Here is a tiny trained network, its code and every weight. The questions are about switching its units off for an input and a target symbol, where a switched-off unit gives its printed mean instead of its output.

import numpy as np


def w(rows, s, z=0):
    codes = np.array(rows[::2]) - 128.0
    scale = np.full(codes.shape[1], s)
    scale[-1] = z or s
    return codes * scale


def norm(h):
    return h / np.sqrt((h * h).mean(-1, keepdims=True) + 1e-5)


def f(y):
    return np.maximum(y, 0)


def softmax(a):
    e = np.exp(a - a.max(-1, keepdims=True))
    return e / e.sum(-1, keepdims=True)


def log_softmax(a):
    a = a - a.max(-1, keepdims=True)
    return a - np.log(np.exp(a).sum(-1, keepdims=True))


def net(x, mask):
    ids = ['ΓΠΩαβδεζμσφ'.index(c) for c in x.split()]
    T = len(ids)
    res = E[ids] + P[:T]
    u = 0
    for l in range(2):
        q, k, v = (norm(res) @ M[l].T for M in (Q, K, V))
        z = softmax(np.where(np.tri(T) > 0, q @ k.T / 2**0.5, -1e9)) @ v
        res = res + np.where(mask[u], z, O[l][:, -1]) @ O[l][:, :-1]
        u += 1
        y = f(norm(res) @ A[l][:, :-1].T + A[l][:, -1])
        res = res + np.where(mask[u : u + 4], y, B[l][:, -1]) @ B[l][:, :-1]
        u += 4
    return log_softmax(norm(res)[-1] @ U[:, :-1].T + U[:, -1])


Q, K, V, O, A, B = {}, {}, {}, {}, {}, {}
E = w([
[208,169,45,218,67],'Γ',
[89,198,192,177,185],'Π',
[124,70,103,104,74],'Ω',
[135,71,90,90,78],'α',
[86,117,174,227,229],'β',
[155,201,165,243,96],'δ',
[108,31,100,62,84],'ε',
[126,217,73,116,237],'ζ',
[58,132,246,190,188],'μ',
[80,102,124,236,251],'σ',
[131,100,118,195,168],'φ',
],0.012)
P = w([
[141,120,255,148,140],'0',
[57,75,123,124,180],'1',
[15,158,123,145,126],'2',
[26,110,171,119,156],'3',
[45,102,145,146,145],'4',
[65,128,194,149,62],'5',
[74,132,177,151,55],'6',
[78,84,116,125,124],'7',
[85,107,168,124,76],'8',
[79,139,228,126,10],'9',
[85,96,118,128,83],'10',
[89,90,78,150,111],'11',
[66,153,177,235,72],'12',
],0.0044)
Q[0] = w([
[54,75,56,147,113],'L0H0',
[3,248,229,222,58],'L0H0',
],0.0039)
K[0] = w([
[147,249,114,127,132],'L0H0',
[138,147,97,129,154],'L0H0',
],0.011)
V[0] = w([
[79,100,151,231,146],'L0H0',
[66,140,74,63,255],'L0H0',
],0.0092)
O[0] = w([
[8,174,101,210,168,254],'L0H0',
[76,201,56,60,135,118],'L0H0',
],0.011,0.0056)
A[0] = w([
[46,134,158,147,84,227],'L0N0',
[122,214,138,177,255,252],'L0N1',
[144,73,185,192,200,177],'L0N2',
[153,132,165,113,87,91],'L0N3',
],0.0084,0.0023)
B[0] = w([
[58,54,89,69,255,200],'L0N0',
[141,154,154,65,68,247],'L0N1',
[81,111,143,166,57,181],'L0N2',
[78,164,117,206,185,129],'L0N3',
],0.008,0.011)
Q[1] = w([
[127,252,170,99,79],'L1H0',
[53,47,76,193,203],'L1H0',
],0.0039)
K[1] = w([
[115,175,95,87,106],'L1H0',
[1,143,181,105,190],'L1H0',
],0.0087)
V[1] = w([
[44,53,201,121,2],'L1H0',
[151,227,151,230,172],'L1H0',
],0.0061)
O[1] = w([
[50,208,86,23,161,253],'L1H0',
[251,179,142,23,254,221],'L1H0',
],0.0093,0.0024)
A[1] = w([
[173,179,128,89,120,253],'L1N0',
[104,1,143,133,170,48],'L1N1',
[126,131,143,144,26,125],'L1N2',
[191,76,191,59,59,72],'L1N3',
],0.013,0.0037)
B[1] = w([
[127,255,220,114,4,253],'L1N0',
[82,233,211,198,146,242],'L1N1',
[122,82,112,55,139,199],'L1N2',
[167,249,123,39,82,135],'L1N3',
],0.0088,0.003)
U = w([
[216,66,161,241,138,252],'Γ',
[132,137,97,108,163,64],'Π',
[104,55,91,149,47,42],'Ω',
[109,33,108,74,40,97],'α',
[144,171,11,164,197,12],'β',
[69,112,187,240,135,83],'δ',
[81,38,20,21,139,189],'ε',
[188,254,105,32,12,198],'ζ',
[106,156,107,118,67,146],'μ',
[158,192,38,91,176,76],'σ',
[144,141,54,99,217,180],'φ',
],0.0082,0.0038)

Each question gives the input, a string of symbols that net reads in full, and the target symbol t.
The units are the heads (2 rows each of Q, K, V and O) and the neurons (one row each of A and B). Each row of codes is followed by its name. A weight is (code - 128) times the scale printed after its matrix; where a second scale follows, it is the last column's (O, A, B and U).
mask holds one flag per unit, layer by layer, with each layer's heads first. A switched-off unit (its flag False) gives its mean, the last column of its rows in O or B, instead of its output. The means were averaged over made-up inputs and are rounded, as every weight is.
A unit's drop is (log p(t) with every unit on - log p(t) with that unit switched off) / (log p(t) with every unit on - log p(t) with every unit switched off).
The circuit of an input: a set's keep is (log p(t) with only the set's units on - log p(t) with every unit switched off) / (log p(t) with every unit on - log p(t) with every unit switched off). Starting from all 10 units, units are removed one at a time, each time the one whose removal leaves the highest keep (on an exact tie, the one counted first), for as long as the keep stays at least 0.8.
circuit, biggest first: the units of the circuit, biggest drop first
top k neurons: the k neurons with the biggest drops, biggest first
top k neurons in layer l: the k neurons of layer l with the biggest drops, biggest first
drop when u is switched off: that unit's drop, to one decimal
input Γ δ β φ Γ μ ζ Γ Π Γ Γ φ ε, target δ: circuit, biggest first -> (L1N1 L0H0)
input Γ Γ Γ, target Γ: top 2 neurons -> (L0N1 L0N0)
input ζ Ω Π ζ δ, target ζ: circuit, biggest first -> (L0H0)
input β σ ζ β ζ β Π ζ, target ζ: top 2 neurons -> (L1N0 L0N1)
input Γ μ Γ δ Ω α δ Γ Γ ζ α, target δ: circuit, biggest first -> (L1N1 L0H0)
input Π ζ Ω Γ δ Ω Γ Γ δ ζ Γ σ ε, target δ: circuit, biggest first -> (L1N1 L0N1)
input Γ ζ Γ Γ Ω, target δ: top 2 neurons -> (L1N1 L0N1)
input ζ β ζ δ, target ζ: top 3 neurons -> (L1N0 L0N1 L0N2)
input Γ ζ ζ φ, target ε: top 3 neurons -> (L1N1 L0N1 L1N0)
input δ Γ Γ μ α, target δ: top 2 neurons -> (L1N1 L0N1)
input φ Γ Γ Γ, target Γ: top 2 neurons in layer 1 -> (L1N0 L1N1)
input Γ φ Γ Ω Ω, target δ: drop when L0H0 is switched off -> 0.3
input δ Γ Π β ζ Γ ζ Π, target ζ: drop when L1N0 is switched off -> 0.4
input Γ Γ δ Γ, target δ: drop when L0H0 is switched off -> 2.3
input β σ Γ Γ α Γ μ Γ ζ Γ ζ Γ ζ, target ζ: drop when L0N1 is switched off -> 0.2
input Ω δ Γ, target δ: top neuron in layer 0 -> (L0N1)
